Below are the code and all the weights of a small trained network. Each question names an input and a target symbol and asks about switching units off, where a switched-off unit gives its printed mean instead of its output.

import numpy as np


def w(rows, s, z=0):
    codes = np.array(rows[::2]) - 128.0
    scale = np.full(codes.shape[1], s)
    scale[-1] = z or s
    return codes * scale


def norm(h):
    return h / np.sqrt((h * h).mean(-1, keepdims=True) + 1e-5)


def f(y):
    return y / 2 * (1 + np.tanh(0.7978845608 * (y + 0.044715 * y**3)))


def softmax(a):
    e = np.exp(a - a.max(-1, keepdims=True))
    return e / e.sum(-1, keepdims=True)


def log_softmax(a):
    a = a - a.max(-1, keepdims=True)
    return a - np.log(np.exp(a).sum(-1, keepdims=True))


def net(x, mask):
    ids = ['ΨΩαβδεζθλμπστφ'.index(c) for c in x.split()]
    T = len(ids)
    res = E[ids] + P[:T]
    q, k, v = (norm(res) @ M[0].T for M in (Q, K, V))
    z = softmax(np.where(np.tri(T) > 0, q @ k.T / 4**0.5, -1e9)) @ v
    res = res + np.where(mask[0], z, O[0][:, -1]) @ O[0][:, :-1]
    y = f(norm(res) @ A[0][:, :-1].T + A[0][:, -1])
    res = res + np.where(mask[1:13], y, B[0][:, -1]) @ B[0][:, :-1]
    return log_softmax(norm(res)[-1] @ U[:, :-1].T + U[:, -1])


Q, K, V, O, A, B = {}, {}, {}, {}, {}, {}
E = w([
[4,26,88,162],'Ψ',
[86,90,136,91],'Ω',
[151,148,109,126],'α',
[123,115,130,175],'β',
[89,91,101,73],'δ',
[158,118,87,115],'ε',
[153,164,129,148],'ζ',
[141,139,74,126],'θ',
[190,114,129,173],'λ',
[155,136,53,131],'μ',
[108,166,133,44],'π',
[52,166,117,91],'σ',
[87,89,134,94],'τ',
[220,186,140,89],'φ',
],0.019)
P = w([
[95,109,254,54],'0',
[113,114,40,164],'1',
[136,109,56,130],'2',
[136,100,64,109],'3',
[103,118,126,162],'4',
[118,123,119,150],'5',
[119,119,125,130],'6',
[117,121,99,161],'7',
[123,125,104,153],'8',
[132,123,114,136],'9',
],0.0072)
Q[0] = w([
[72,170,114,68],'h0',
[79,119,70,184],'h0',
[58,173,254,206],'h0',
[103,53,211,232],'h0',
],0.0091)
K[0] = w([
[95,165,131,99],'h0',
[60,106,170,172],'h0',
[104,164,8,162],'h0',
[118,96,101,196],'h0',
],0.014)
V[0] = w([
[228,69,60,115],'h0',
[222,2,199,125],'h0',
[204,164,210,69],'h0',
[170,156,152,226],'h0',
],0.0095)
O[0] = w([
[124,169,127,246,161],'h0',
[116,90,243,226,183],'h0',
[170,191,176,112,255],'h0',
[254,35,91,42,99],'h0',
],0.0096,0.0035)
A[0] = w([
[86,197,64,65,45],'n0',
[178,1,165,172,105],'n1',
[138,83,146,172,145],'n2',
[105,162,96,55,109],'n3',
[181,138,148,217,150],'n4',
[120,137,156,149,158],'n5',
[176,75,244,57,2],'n6',
[91,118,162,151,212],'n7',
[10,131,200,118,113],'n8',
[152,249,123,84,233],'n9',
[68,40,200,22,166],'n10',
[244,175,91,131,161],'n11',
],0.0098,0.0046)
B[0] = w([
[73,30,254,119,141],'n0',
[74,113,230,45,164],'n1',
[154,157,174,111,151],'n2',
[142,167,235,120,146],'n3',
[164,103,127,86,218],'n4',
[179,97,100,117,151],'n5',
[61,54,28,152,154],'n6',
[226,107,38,134,176],'n7',
[194,179,124,114,186],'n8',
[70,145,103,90,251],'n9',
[189,180,50,182,182],'n10',
[148,142,73,166,254],'n11',
],0.0074,0.0066)
U = w([
[56,44,105,152,203],'Ψ',
[143,165,139,139,37],'Ω',
[131,139,129,100,2],'α',
[138,8,122,77,125],'β',
[101,143,135,121,106],'δ',
[154,151,169,219,116],'ε',
[177,115,75,28,184],'ζ',
[75,150,119,131,122],'θ',
[224,69,183,148,199],'λ',
[110,110,113,156,73],'μ',
[82,157,176,66,101],'π',
[63,118,137,48,89],'σ',
[139,169,136,150,87],'τ',
[156,137,149,116,33],'φ',
],0.017,0.0038)

Each question gives the input, a string of symbols that net reads in full, and the target symbol t.
The units are the heads (4 rows each of Q, K, V and O) and the neurons (one row each of A and B). Each row of codes is followed by its name. A weight is (code - 128) times the scale printed after its matrix; where a second scale follows, it is the last column's (O, A, B and U).
mask holds one flag per unit, heads first, then neurons. A switched-off unit (its flag False) gives its mean, the last column of its rows in O or B, instead of its output. The means were averaged over made-up inputs and are rounded, as every weight is.
A unit's drop is (log p(t) with every unit on - log p(t) with that unit switched off) / (log p(t) with every unit on - log p(t) with every unit switched off).
The circuit of an input: a set's keep is (log p(t) with only the set's units on - log p(t) with every unit switched off) / (log p(t) with every unit on - log p(t) with every unit switched off). Starting from the 12 units with the biggest drops (on a tie, the unit counted first), units are removed one at a time, each time the one whose removal leaves the highest keep (on an exact tie, the one counted first), for as long as the keep stays at least 0.8.
units of the circuit, in order: the units of the circuit, biggest drop first
top k neurons: the k neurons with the biggest drops, biggest first
drop of u: that unit's drop, to one decimal
input σ ζ δ ζ, target σ: units of the circuit, in order => [h0; n0]
input π ε δ Ψ ε ζ ε, target π: units of the circuit, in order => [h0; n0]
input τ θ Ψ φ ζ ζ ζ Ω, target ζ: top 2 neurons => [n11; n8]
input β θ ζ, target β: units of the circuit, in order => [h0; n6]
input λ σ ζ ζ τ λ Ω, target ζ: units of the circuit, in order => [n8]
input σ ζ ζ ζ ε ζ ζ Ψ λ τ, target ζ: units of the circuit, in order => [n10; h0]
input ζ λ ζ ζ ε ζ ε ζ τ, target ζ: top 2 neurons => [n10; n1]
input ζ σ Ψ Ψ ζ ζ, target σ: top 2 neurons => [n0; n7]
input β ζ ε ζ ζ θ ε, target β: top 2 neurons => [n6; n1]
input λ λ ζ ε δ λ λ τ ζ, target λ: units of the circuit, in order => [h0; n4]
input π ε τ, target π: top 3 neurons => [n0; n11; n3]
input λ ζ λ Ω ε τ λ λ μ, target λ: drop of h0 => 1.2
input λ ζ μ, target λ: drop of h0 => 1.1
input ε μ ζ τ ε ζ ζ θ ε, target ε: drop of n1 => 0.0
input σ ζ σ ζ θ λ π λ ε, target σ: top neuron => [n0]
